Each row has a hidden value. The values are split into ranges, and the grade after each row names the range that its value falls in. Each part has its own value, ranges and names.
[-137 -196 -146  -29  -33  -61 -229 -358   83   98 -198   61  -65 -103
  228   98 -123 -210  178  -54 -129  100 -172   64   47  -72  329  342
 -419  488 -117  -48  -31 -164   19   95  -21  317  238 -224    8  -62
  -44   40] | S
[-123   74   29  -50 -196  -95  274  298  166  195   31  211   45  -40
  -61 -228 -195  125   19  209 -243  142   24  104   26 -139  483  179
  -65  118 -117 -231 -136 -174   46  -59  196  219  -34   30   57  104
 -110  322] | D
[-241 -149   46  -72 -261 -198  364  349   94  112  -90  324   56   -1
   25 -227 -121   62  177  377 -269  154   25   62   88 -221  535  192
  -16   20 -233 -313   51  -44 -141 -255  135  176 -143   30  -41   76
 -102  427] | H
[ -42  133   48   81   22  106  116  113   84 -109 -412  -60  422   41
 -120 -289 -386  290 -149 -204  114  141  165   61 -149   99   37  270
   25 -186  -15  -56  -69 -190   62 -114  139   63 -224  -67  141   15
   61  215] | D
[-125  140  218  174 -232 -223  103  276   47  197   60   62   66  -58
 -219 -191   19  -80   97  396 -124  114  -18  155  155 -204  379 -161
  -58  -77 -192    7 -228   69   73  -95   14   15 -134 -191  214  -94
 -155  104] | E
[  49  -54  369  -67  -45  167 -153  -84  -67  -47  115  307   -8  -65
 -326   45   -8 -228  108    9  -52 -123 -118  240  282   81  -30 -290
  137  -48  158  142 -153  239   88  -44   31 -188   99  -28 -401  108
   39  -28] | S
[  32  158  176  168   83  111  147  326   88 -122 -391 -127  395  -31
 -132 -381 -182  302 -133 -250  127  126   76 -212 -347   31  -91  186
 -156 -225 -115  179   27  206  166 -154  259 -115 -243 -105  244 -174
  139  202] | C
[ -65   98  236  275  120  -61   59  471  201  -39  -10   -5   21 -125
 -107 -349  150  189  331  -93  274  -97 -106 -312 -507  101   72 -141
 -344  -81 -184  238  270  463  265  -50  -16 -382    7  182  232 -105
  495  -30] | C
[-128   53 -137  -31  -75  103  247  -59  231  -62 -269   68  347   57
  -47 -209 -360  244 -133 -229  -48  102  257  157   11   57  160  279
   87   26 -126 -248 -105 -240    7   -8  199  130 -138   85  -20  181
  -35  350] | N
[  19 -181  387  -86  -58  117 -163  -94  -31  -64  104  304    9   -4
 -276   11   32 -270   78   64  -26  -94  -63  153  184   11  -12 -282
  179  -27  100  135 -191  278  107  -85   58 -236  105  -15 -486   86
    1   77] | C
[-325 -228  147 -109  185 -113  260  248 -123  112   10 -173   56 -167
  469  210  -45  -38 -282  -46  -19   59  161 -265   16  145  -82  -35
    6  258 -300 -104  161  253 -324  178  214  -88 -237  -30   79 -113
   82  148] | S
[ -67   37  172  162   19   11   -1  387   62   30   71 -211 -273  -81
 -177 -139  211   22  114 -100  132 -118  -87  -40 -344  239  199 -133
 -191 -287 -245  -35   -6  267  221   88 -101 -233  170  319  151 -203
  567 -181] | N
[  54   92   18  365  172 -315 -119 -497  330   48   52   59  111  -48
   59  -42 -215   70  506  210    6  -51   23 -169   81 -322 -194 -569
  -69   16  193  165 -195  219  300  -96 -115 -277 -168 -429  246  117
   -8  187] | U
[ -84  138 -198 -133 -215   66  378   93  289  162   96  116   63  -24
  -84 -156 -221  208 -105 -120 -340   57  144  150  123 -106  327  223
  -24  154 -195 -221 -165 -184  109  112  341  232    0  178   11  195
 -248  423] | E
[-190 -343  -29   62 -128   92  -87 -109  -36   13 -155  186 -153 -205
  269  113 -124 -138  138   -8 -204  141 -212  126  -15  -18  312  341
 -411  306  -34    1  -20  -46 -100   49  -37  342  163 -279   85  -40
   27  106] | D
[-129 -157 -144  -95  -23  -76 -237 -331   71  126 -198   25  -85  -93
  208  102 -115 -243  150  -71 -166  102 -214   23   82  -97  330  383
 -426  475 -158  -66  -14 -185   18  104   19  329  244 -188    2 -126
  -57    3] | P
[-412 -104  196  -94  190 -222   97   26  -74    0   55 -178  -20  -90
  311  138   13  156 -145   93  113  127   34 -132   20  -10  114   85
  103  164 -347  103 -174  -59 -218   63   34 -112 -290 -103  301 -143
  102  119] | U
[ -42 -120   44  416  146 -369 -192 -353  373   64   44   18   51   32
  181 -108 -329  -33  517  362    3   45  -43 -340 -166 -455 -179 -481
 -106 -141  257  124 -225   39  336 -110 -201 -224 -130 -460  349   -1
   -5  208] | S
[  87   37  310   32   51  107 -129 -170  -27  -33  106  264   19  -67
 -288   53  -37 -173  189   36  -27 -149  -96  234  284   97  -68 -372
  118  -12  224  138 -181  227  136  -62   15 -192   80 -132 -255  146
   78  -67] | P
[  95  117  195  215  146 -155  -89 -247   48   17  -15  168   43  -97
  -90   -4 -160   30  415  224  -46  -56 -118   31  207 -121  -76 -410
  -29  -66  257  132 -135  201  155 -199  -70 -155 -120 -390  119   81
   91   34] | E
[ -66   58  175  174   34 -111  -52  425  -11   14   76 -217 -274  -47
 -191 -142  181   79  302   -1  261 -182 -140  -54 -348  223  219 -138
 -166 -338 -171   79  154  186  235  -22 -211 -256  107  308  206 -138
  491 -183] | V
[ -39  -48   98  322   80 -186  -23 -197  291   59   27  112  -31 -108
  129  -75 -266    1  374  238 -222   93 -131 -264   -7 -398 -154 -384
 -162 -195  155   27 -216  191  183  -73  -59 -148 -162 -405  337  -91
  122  163] | N
[ -21  121  132  153  -13    3  -84  293   33   74  139 -330 -310  -73
 -247  -83  193   59   79 -118  152 -144  -66   47 -275  232  179 -175
 -158 -338 -223   45  -90  166  287  151 -154 -206  175  317  181 -191
  443 -190] | P
[  71  137  260  123 -540  166 -428    0    5  176  285 -293 -137 -251
 -429    2  -59   42 -362 -275   75   55   99  292   15  -52   22 -339
  -76 -337 -154  354 -370  175  296  485 -221 -164  -48  181 -174  -90
 -244  167] | U
[  18  261  279  340  111   31   28  451  195  -44 -116  -50  230 -173
 -162 -415  -31  303  141 -208  287    7  -57 -296 -499   76  -62  -97
 -356 -103  -79  352  171  407  298  -11   65 -329 -134    5  339 -116
  364   13] | C
[-457  -90  300   53  -68 -201   -3   27  -87  -61  -80   16   30   -7
  -75   -5   78  -75   83  371   47  169  -67  224  269 -110  299  -12
  148 -221 -370    4 -301 -123 -252 -122 -227  -86 -256 -163  251 -233
  134  -63] | S
[   6 -138  399  -46  -71   45 -264 -112 -110  -86   93  333   35    2
 -315   30  -55 -238  234  128  123 -148 -104  259  233   73   23 -304
  219  -60  226  192  -68  130   84 -134 -122 -230   54  -31 -457  197
  -25    5] | E
[-128   57 -142 -134 -182  -20  313  133  156   60  -64  151  107   33
  -58 -170 -306  253   27  -12 -184   67   95  161   84  -71  372  326
   58   29 -111 -217  -31 -320   18  -76  202  241 -100  134   26  218
 -193  407] | K
[  -5  -20    1  -24  297 -110 -119   46  -61  313 -257 -403  242   42
  204  187 -217 -701 -258 -167   -9  -85  124 -196  113  321 -209 -153
 -128  265  -49 -431  199   60  -18  289  201   54  191  -93  -94 -264
   88 -406] | W
[-315  -13  187    9 -319  -76  260  224  -47   43  -29   79   -8  -94
 -204  -41  157 -135    8  243 -308  136  -51  221  443 -221  289  -36
   31 -290 -511  -77 -171  206 -233  -85   48   -9 -253  -61  146 -259
  -82  101] | K
[ -96 -146 -146  -86  217 -187 -203 -294  108  252 -334 -256  240  119
  220  162 -163 -754  -66 -132  -41  -58  119 -140  187  162  -36  -37
 -161  419 -198 -514  155  -25  -25  233  118   83  281  -47 -255 -216
   62 -302] | D
[-176 -463  -46  227 -217  268   87   42  -92  -91   31  136 -214 -207
  251  206 -161 -118   82 -100 -211    9 -109  194  -53   84   59  140
 -236   -2  120  129  -14   75  -66  107  -32  251   87 -263  196  101
  -87  188] | K
[-116   23 -112 -122  -79   95  294   53  179  -13 -236   68  254   80
  -47 -202 -335  210 -174 -143 -157  126  195  130   14   13  232  355
   96  -10 -131 -293 -147 -284    4  -55  276  207  -93   93  -26  116
  -66  364] | H
[ -91 -110  -31  355   54 -169  -31 -302  385   48  143  110  -46  -83
  156  -19 -282  -27  485  164 -176  -13  -76 -237    6 -377 -232 -468
 -158 -161  169   71 -119  156  220   37 -143 -192 -101 -299  308   36
   41  180] | P
[-498  -21  319  -91   52  -62   63  191 -174  -38   44   11 -115 -206
  124  114  -28  170  -52  132   23  186 -198  109  191   25  225  180
   28  -69 -304   93 -149 -190 -364   65 -148   -6 -297  -65  378 -204
  265  -90] | P
[  32  -24  268   43 -578  229 -322   15   40  153  252 -209 -126 -244
 -363   -7    8  -22 -447 -278  -69  110  144  212   22 -132   -1 -301
  -75 -315 -269  279 -385  332  218  461  -88 -169  -37  206 -326 -149
 -263  303] | W
[  12  168  219  262  136   11  118  488  239  -14   -2  -81   66 -137
 -120 -372  149  216  174 -208  192  -72  -72 -393 -535   61  -25 -117
 -374  -59 -208  294  193  542  338    0  159 -373   -3  142  270 -162
  404   29] | W
[ -58  116   -4  -41  -42  199  262  187   90  -78 -359   13  315    1
 -109 -255 -361  279 -218 -254 -112  161  106   74  -51   60   93  386
   -4 -178  -89 -158  -77 -174   -3  -82  276  170 -182   12  107  -14
   42  262] | H
[  21    1   91  105  -75  -32  -94  184    0   86   80 -470 -280   11
 -207  -43  196    0 -101  -95   95  -93   75   22 -268  143  142 -175
  -51 -397 -287    4 -233  188  302  122  -73 -179  139  257   74 -253
  249  -18] | P
[ -70 -182  -28  295   79 -254   -7 -210  326   36   72   17  -82   21
  188  -50 -284  -61  462  252 -210   17 -123 -374  -83 -478 -208 -338
 -106 -286  149   62 -138   94  257 -108  -57 -154 -129 -341  365  -82
  -31  239] | V
[ 155  167  303  123  137  -35 -195 -212  -40   -6   39  148   51  -54
 -266   24 -124  -82  246  108   51 -114 -123  158  228   33  -75 -378
  102  -51  307  191 -232  132  219 -135  -20 -176  -13 -295  -38  108
   66  -91] | K
[ -53 -219  448  -37 -487  130 -398   41  -20   29  190  123  -53 -143
 -330  -57  -30 -170 -195  -44   56   87    0  164   11 -152   84 -241
   56 -203  -95  283 -237  250  128  200 -151 -234  -27  150 -520  -33
 -199  267] | N
[-518  -91  347  -62   79 -123   19  124 -132  -39   17   18  -60 -157
  162   93  -12  107  -70  202   86  210 -121   86  134   17  248  124
   76    1 -314   42 -222 -176 -351   49 -164  -54 -278  -98  308 -193
  288  -65] | D
[-205 -610  -90  356 -187  256   69 -101   53 -124  128  105 -122  -74
  266  213 -191 -264  108  -66 -114  -91   90  190 -115  112 -122 -152
  -63  -64  210   84  -86  101   28  169 -111   80  138 -229   92  224
 -127  218] | E
[-202 -584   84  430  -53  176  -56   70   25 -110   90   75 -139   -2
  233  118 -327 -328  173  137  -37  -32  -54   67 -274   75 -155 -188
  -23 -309  412   46 -164  -92   96   69 -225   54  136 -325  262   86
   61   24] | C
[ -68  124  195  177   18   24  -34  460   16   42  124 -173 -310 -134
 -227 -134  177   90  229  -87  170 -154 -183    7 -309  267  201 -136
 -249 -324 -168   65   97  204  216   95 -190 -215  160  331  231 -165
  573 -258] | S
[-107 -374   14  223 -111  242  -14    0  -39   -8    3   62 -183 -200
  264  137 -169 -110  -54  -65 -207  108 -113  121 -179   54  109  179
 -312  138  149  125 -228   10   46  138   41  295  168 -370  235   -2
  -34  149] | C
[  71   87  186  105   32   25    1 -223   27  -28   59  273   13 -137
 -193   70  -73  -56  330   42 -128 -134  -94  167  380  -20 -105 -406
   41  -58  157   97  -71  323   68  -99   10 -181  -68 -199  -90  149
   69   23] | K
[-353 -149  225  -43  196 -147  135  233 -152   89   25 -160   34 -188
  411  181  -83   47 -210   32   99   94   79 -182  -19  153   -7  -21
    1  218 -219   -3   76   96 -297  160   58  -81 -262  -95  209 -103
  148   56] | S
[-141 -169  157   10  304 -175   60  276 -190  214 -177 -343  207  -49
  402  191 -174 -379 -279  -15   97  -15  179 -299  -46  296 -198 -159
  -27  213  -72 -249  251  191 -186  161  177  -51  -86 -152   37 -190
  107 -143] | W
[ -19  -11   35  363  105 -222  -46 -358  352   62   54  130   46 -109
  128  -58 -246   46  456  216 -140   35  -32 -214   38 -372 -186 -500
 -160  -57  161   82 -187  242  217  -46  -97 -207 -153 -410  275   37
   64  210] | C
[-156 -182   50  362   -2 -175  -23 -204  326   12   48  213  -40 -113
  184  -54 -322  -36  500  251 -193   69 -130 -219    5 -395 -153 -397
 -162 -232  168   -8  -81  143   98  -40 -201 -156 -169 -333  303   -4
  132  178] | N
[  37  100   33  190   91   69  207  135  276 -109 -305 -174  454    5
  -54 -364  -79  268 -133 -363  135   46  262 -322 -374  -18 -197   27
 -151  -43 -254  187   44  417  250  -53  351 -259 -206  -20  123  -91
   40  353] | W
[  88  -18  237   43  103  -19  -47 -225   -9  -38   -4  208   35  -21
 -166   33  -43 -111  244  140  -96  -95  -67  100  259  -41  -68 -331
  108  -50  166   84 -184  259  116 -202   69 -167  -13 -244 -164   75
   43   65] | P
[  48  -76  476  -33  -44  133 -232  -24  -94  -53   80  307   -3  -55
 -328   -7  -26 -263   63   83    2  -58 -158  204  179   61   21 -264
  147  -72  197  145 -234  201  110  -82    2 -195   89  -92 -376   46
   96  -61] | N
[ -27  111  113  120  -38   23  -19  350    5   54  136 -321 -341  -79
 -246  -66  197   62   86 -153  100 -160  -97   26 -238  220  162 -132
 -150 -397 -251   37  -24  194  252  131 -112 -196  143  350  194 -205
  426 -173] | V
[-199 -570  -22  393  -23  120   46  -57  238  -70  150   40 -119   52
  258   89 -283 -369  174   87 -177  -49   29 -118 -227  -97 -279 -318
    1 -312  263  -52 -207   55  162  120  -91  -68  124 -240  213   33
   30  127] | D
[-439   12  398   16 -101 -149  -15  219 -209  -46 -100   69  -51  -97
 -147  -29   41   -7  108  394  -13  217 -258  256  305 -110  366  111
   55 -333 -316   55 -238 -183 -305 -165 -251    7 -293 -184  355 -316
  199 -162] | P
[ -52   50  182  220  135  -61   93  430  235   -1   52 -115  -80  -81
  -78 -300  240  123  221 -122  196 -110  -56 -350 -532   97   82 -151
 -308  -71 -278  153  145  494  313    8   69 -384   95  247  194 -169
  502  -13] | D
